Below is a small trained network, with its code and all its weights. Each question gives an input and a class and asks what happens when units are switched off, that is, made to give their printed mean instead of their output.

import numpy as np


def w(rows, s, z=0):
    codes = np.array(rows[::2]) - 128.0
    scale = np.full(codes.shape[1], s)
    scale[-1] = z or s
    return codes * scale


def f(y):
    return np.maximum(y, 0)


def log_softmax(a):
    a = a - a.max(-1, keepdims=True)
    return a - np.log(np.exp(a).sum(-1, keepdims=True))


def net(x, mask):
    res = np.array(x, float).reshape(1, 5) / 4 @ E
    y = f(res @ A[0][:, :-1].T + A[0][:, -1])
    res = res + np.where(mask, y, B[0][:, -1]) @ B[0][:, :-1]
    return log_softmax(res[-1] @ U[:, :-1].T + U[:, -1])


A, B = {}, {}
E = w([
[28,150,71,186],'x0',
[127,129,129,127],'x1',
[127,128,129,128],'x2',
[160,248,123,123],'x3',
[92,126,52,42],'x4',
],0.012)
A[0] = w([
[136,123,176,200,142],'neuron 1',
[99,197,92,169,34],'neuron 2',
[185,149,175,211,135],'neuron 3',
[89,66,59,196,67],'neuron 4',
[126,149,195,194,98],'neuron 5',
[98,167,102,165,26],'neuron 6',
[140,254,145,102,56],'neuron 7',
[139,93,182,78,32],'neuron 8',
[70,127,47,182,52],'neuron 9',
[122,143,179,179,164],'neuron 10',
[172,244,113,142,57],'neuron 11',
[140,129,164,186,133],'neuron 12',
[61,166,119,145,13],'neuron 13',
[98,133,133,86,29],'neuron 14',
[114,27,131,145,4],'neuron 15',
[217,103,125,115,71],'neuron 16',
[137,136,170,195,163],'neuron 17',
[140,104,145,181,162],'neuron 18',
[104,146,94,61,166],'neuron 19',
[40,154,120,222,81],'neuron 20',
[94,26,148,128,67],'neuron 21',
[104,91,75,51,166],'neuron 22',
[213,117,165,30,41],'neuron 23',
[108,177,82,48,163],'neuron 24',
],0.012,0.0017)
B[0] = w([
[162,90,106,27,203],'neuron 1',
[96,160,164,162,207],'neuron 2',
[123,126,95,92,226],'neuron 3',
[107,173,191,156,233],'neuron 4',
[137,131,90,56,204],'neuron 5',
[115,171,164,140,184],'neuron 6',
[127,84,103,255,254],'neuron 7',
[95,172,139,149,182],'neuron 8',
[124,175,159,90,240],'neuron 9',
[124,63,62,63,190],'neuron 10',
[118,49,99,255,250],'neuron 11',
[112,97,103,55,187],'neuron 12',
[81,192,156,110,196],'neuron 13',
[115,114,116,90,156],'neuron 14',
[115,91,116,247,219],'neuron 15',
[67,211,212,126,200],'neuron 16',
[163,84,99,48,198],'neuron 17',
[154,112,91,99,180],'neuron 18',
[151,57,86,31,213],'neuron 19',
[127,170,168,81,247],'neuron 20',
[139,68,119,249,230],'neuron 21',
[122,100,58,67,234],'neuron 22',
[76,201,216,114,250],'neuron 23',
[186,66,114,80,239],'neuron 24',
],0.0083,0.0095)
U = w([
[176,96,51,36,133],'0',
[145,100,108,249,252],'1',
[95,214,220,109,21],'2',
],0.014,0.0025)

Each question gives the input, the list of numbers given to net, and the class t.
The units are the neurons (one row each of A and B). Each row of codes is followed by its name. A weight is (code - 128) times the scale printed after its matrix; where a second scale follows, it is the last column's (A, B and U).
mask holds one flag per neuron, in row order. A switched-off neuron (its flag False) gives its mean, the last column of its row in B, instead of its output. The means were averaged over made-up inputs and are rounded, as every weight is.
A unit's drop is (log p(t) with every unit on - log p(t) with that unit switched off) / (log p(t) with every unit on - log p(t) with every unit switched off).
The circuit of an input: a set's keep is (log p(t) with only the set's units on - log p(t) with every unit switched off) / (log p(t) with every unit on - log p(t) with every unit switched off). Starting from the 12 units with the biggest drops (on a tie, the unit counted first), units are removed one at a time, each time the one whose removal leaves the highest keep (on an exact tie, the one counted first), for as long as the keep stays at least 0.8.
units of the circuit, in order: the units of the circuit, biggest drop first
most important unit: the unit with the biggest drop
k most important neurons: the k neurons with the biggest drops, biggest first
drop of u: that unit's drop, to one decimal
input [-3,3,-8,4,3], class 1: units of the circuit, in order => neuron 7; neuron 11
input [4,-1,7,3,-4], class 0: most important unit => neuron 23
input [-8,1,-5,-4,-7], class 2: 3 most important neurons => neuron 16; neuron 23; neuron 8
input [-4,-4,-7,-4,0], class 1: 2 most important neurons => neuron 21; neuron 20
input [3,3,3,-8,6], class 1: 2 most important neurons => neuron 21; neuron 15
input [-3,3,0,2,0], class 2: 2 most important neurons => neuron 21; neuron 15
input [-5,6,-8,6,5], class 1: 2 most important neurons => neuron 7; neuron 11
input [-8,-6,2,-7,-1], class 2: 3 most important neurons => neuron 23; neuron 16; neuron 11
input [-6,-1,-3,-5,-6], class 0: 2 most important neurons => neuron 1; neuron 17
input [-8,-1,3,8,7], class 1: 2 most important neurons => neuron 7; neuron 11
input [-6,5,-1,-8,6], class 1: 2 most important neurons => neuron 21; neuron 15
input [5,-1,-4,7,5], class 1: 2 most important neurons => neuron 7; neuron 11
input [1,-1,-3,1,-2], class 0: drop of neuron 21 => 0.1
input [-7,1,6,-5,2], class 2: units of the circuit, in order => neuron 23
input [7,-7,3,0,-7], class 0: drop of neuron 1 => 0.2
input [5,7,-2,2,4], class 2: drop of neuron 1 => 0.2
